[  3  -5  -3   6  -6  -2   8 -10  -3 -23   6 -11  27  -8   6  -3  12   2
 -11  -1   2 -11  -4 -17 -14   8  -6   7  -1  19]	Qj S
[ -1  12   0  13  -2   2   8 -52 -18  -6   4  -4   7   0   5   1   9   1
  -1  -7   2   1   0 -10   0  -1   0  -1   4 -18]	Gt B
[  0   1   2 -23  -2   3  21   8 -17  -6   7  -2   3  -8  10  -8  10  -6
   2  -5   1  -3 -14 -19 -12  10 -15   6  -1 -24]	Qj Z
[  6   7 -11 -21  13   7  10  -9 -18 -15  14   2  11  -6  14   1  12  -2
   0   5   2   2  20  -4  -9  -7 -14   1   1  14]	gp A
[ -4  10   7   7  -1  10   4 -12 -11  -9   4  -4  13   0   7  -3  12  -1
  -2  -1   3  -2  14  -4   0   0  -1   2   6  -5]	Gt B
[  8   8 -18  29  -9   4   5 -24   8 -22   3 -10  21  -8   3   9  30  -3
  -6   4  10 -14  19   7 -12 -17   1  18   3  37]	gp A
[ 15   1  -1 -30   3  -8   3 -43 -14 -38  43  -9  37 -18  26  -3  18  -1
 -37   5   0 -10  35  -2 -43  14 -14   5   6  53]	gp A
[ -2  -7   6  -7 -10  -8   2 -12  -4  -5   6   2  18  -1  13  -8   2  -1
 -11   6  -2   2   5  -6 -16  20 -12   7  -6   4]	Qj S
[ -4   9  12  -5  -5  -7  11 -19 -10 -10  14  -7  25   2  13  -7   4  -2
 -18 -12  -5  -8   0 -21  -3   9   0   1   8  -2]	fl P
[  1   5  10  -3 -12  -8   1 -26   1 -24  20  -6  -8   3  -1  -4   9   0
 -10   6  -7  -6   1  -1 -17  17  -4   1   3  17]	gp K
[ -2   0  10   3  -2 -12   4 -12  -2  -4   4   0  10  -5   3  -6   1   0
 -13  -4   4  -5  -1   8  -7  11   6   3   0   1]	Gt M
[ 15  12   1 -13   4   5   4 -11 -18 -15  14   6  13   2   6   4  16  -4
  -8   8   1   6  18  -4  -9 -10  -6   0 -10   6]	gp Y
[  5   8  -1   5   2  -1  16  -5 -15  -7  -3  -5  13  -5   5   0   8 -11
  -7   0  -2  -4  -5 -15  -4   5  -1  11  13  -3]	Gt J
[  5  18 -16  46 -19  15   7 -24  -4 -34  -7   2  36 -23   2   2  28  -2
 -10   0   9 -24  -5  -8   2 -12  -7  -1  46  46]	Qj S
[ 11   2  -1 -13   2  -5  14  -5 -14 -11   7  -4  14  -2  15  -2   6  -5
 -12  -2   9  -1   2  -7 -25   5  -9 -11  13   2]	Qj T
[  1  18  -6   1  -5  15   0 -17 -10 -14   5   1  21  -6   9   3  22  -2
  -7   3   3 -12  11  -1 -11  -2 -12   0   7  18]	gp K
[-10   4  13  -7  12   0   5   6  -8   4   0  -8  -1  24   3 -11   0  -4
  -9  -5 -10   1 -15 -24  -4  17   4  -1  -3 -30]	Gt J
[  8   3 -10  10   0  17  13  20 -15  18 -15  42  -9   4  -4   8  14 -11
  21  -8  -4   4 -19  -8  27 -20  -2   1   1 -38]	Gt B
[  4  -1  -9  29  -6  -1   2  -1   6  -9  -1  -2  15  -4   3   2   9   1
   2   0   8 -11  -2   8  -6 -14  -1   3 -11   2]	Qj T
[ -5  21  22  46 -13   5  -3 -18   2 -10 -12  -3  16 -12  -6   7   5   0
 -14   3  -7 -20  -6  -5  14  -1  14 -14   0   1]	fl D
[  6   5  12 -26  -2  -3  13   0 -14  -9   0  -3  14  -3  13 -11   9  -6
 -13  -1  -6   0  -7  12  -3  11   0   2   1 -11]	fl P
[ -8 -13  13 -51   3 -18  -5   0 -11  -4  16   1  -1  13  16 -19  -1  -2
   0  -1  -6   2  -1 -10 -18  28  -3  11 -11  -3]	Qj S
[  3   2  -8  -2  -6   7   7 -11 -26 -10   7   5   9   6   1   0  20  -1
   0  -1   8  -4   9   0  14  -7  -8  -6   4  11]	gp A
[ 18   9   5  13   1  -2   3 -16  -9 -18  10  -6  18  -1  12   0   6   8
 -20   0  -5  -1   3  -9  -9  -3  12   4  -1  27]	fl D
[  6   6   1  -9   1  -6   5 -18   1 -11   8  -3  17   1   1   5  17   2
  -9  -2   4   0   9   1  -9   0   0  -1  -6   4]	fl W
[ -1  -1  -5  -6  -1  -5   4  -9  -9 -10   1  -8  36  -6   8  -3   6   0
  15  -4   2  -3   1  -3  -7   0  -4  14  19   0]	Qj Z
[  2  13   7  -4   5   4   0 -13  10   4  11   3  -4  -4   2  -6   6   1
  -7   7  -4   7  -1  -3  -2   1  -6  -5  -4   4]	gp Y
[ -4   1   6  -3   5   6   4  -2  -9  -3   1   6   8   2   2  -1  10  -2
  14  -1   2   4   7  -2   3  -8   3   0   1 -15]	Gt B
[ -2  -2  -3   0  -4  -5   2 -33  -6 -19   8  -6  17  -3  14 -10   6   0
   0  -3  13 -11  -5 -11 -10   4  -3   5   2  14]	Qj Z
[  0  -4   7 -15  11 -15  16  -5  -9  -2   8   3   6  10   2  -3   0   3
  -6  -6   1  15  13  -4 -10   5  -6   5  -2  -9]	fl D
[  2   5  14 -26  -5   5  17  -1 -15  -9   7  -7  16  -2   0 -15   4  -3
 -22  -1  10  -5  -8 -21  -6  16  -5   1   1 -18]	Gt M
[-11  13   9 -18  -6  -7   0  -8 -14  -4   8  11   5   0   3  -1  11   3
  -4   4   4   1   6   3  -9 -18  -7  12  -1   0]	gp K
[  5  15   1   3  18  -3  10  -6 -12  -4   4   1  10  -5   1  -4   7  -5
  -7   1   0  -4   3  -2   8   9  -8   0   2  -9]	fl P
[  0  14   6  -3  -4  17  12 -10 -15 -14  12  13   6  -8   7  -7  17  -6
  -7   2   4  -4  -3 -11  -7  18   1  -6   1  -8]	gp Y
[ -2  -4  -7   4   2 -13  -1 -15  -2 -21   6  -2  55  -3   9   2   5   2
   0  -9   2  -5  15  11 -15   5  -2   8  -1  16]	Qj S
[ -6  12  15  -6  -4   5  -7  -5 -12 -11   0  -4  16  -2   9  -3   6   5
 -11 -16  -3  -5  -2 -14  -6  19  -1  -2  -5  -6]	fl D
[ -2   5   7 -10   0 -21  -3 -20  -9 -19  16  -2  11   4  12   0   6   1
 -12  12   2   1  23   2 -22  17  -4   5  -5  24]	gp K
[ -4  15  17  19 -10  -1  -2 -11  -5  -2  -2   9  -4   7  -5  -2   7  -7
   3   1 -21 -13  -5  -8   5   4  10   0 -14 -14]	gp Y
[ -4   2   9 -14   5   1  14  -8 -16  -6  11  -6  14  -3   6  -7   7  -5
 -11  -6   1   3  -5 -10  -9   0  -5  -4   9  -6]	Gt J

[ -9  -2  -1   2  -1   0   1 -10   0  -4  -2  -1   2   5   5   5   2 -10
  -2   0   1  -1   1   1   0  -1  -3  -5   0   1]	L gz
[  5  -3  -8  -3 -21  -5   0  -1   6   7  -4  -2   5   0  -8  -1  -2  -3
   5  -2   3  -1  -1  -6 -10   9   8   4   6   1]	C bd
[-1  6 -6 -1 11  2 11  2  3 -5 -3 -6  2  1 -8 -4  1 -7 -5  1  3  0 -3 -1
 -4 -3  3 -2  7  4]	C bd
[ -7   8  -7   3  34  -4  21  -3   3 -19  -3 -11   2   8  -7 -12  -5 -14
 -14   4  -2  -3   1   3  -1 -11   0   0   6   3]	C bd
[-5 -4 -2  6  5 -4  2  1  0  1 -4  2  1  4  2  1 -3 -6 -2  2 -1 -2 -1  7
 -2  3  1 -5 -4  4]	L Ls
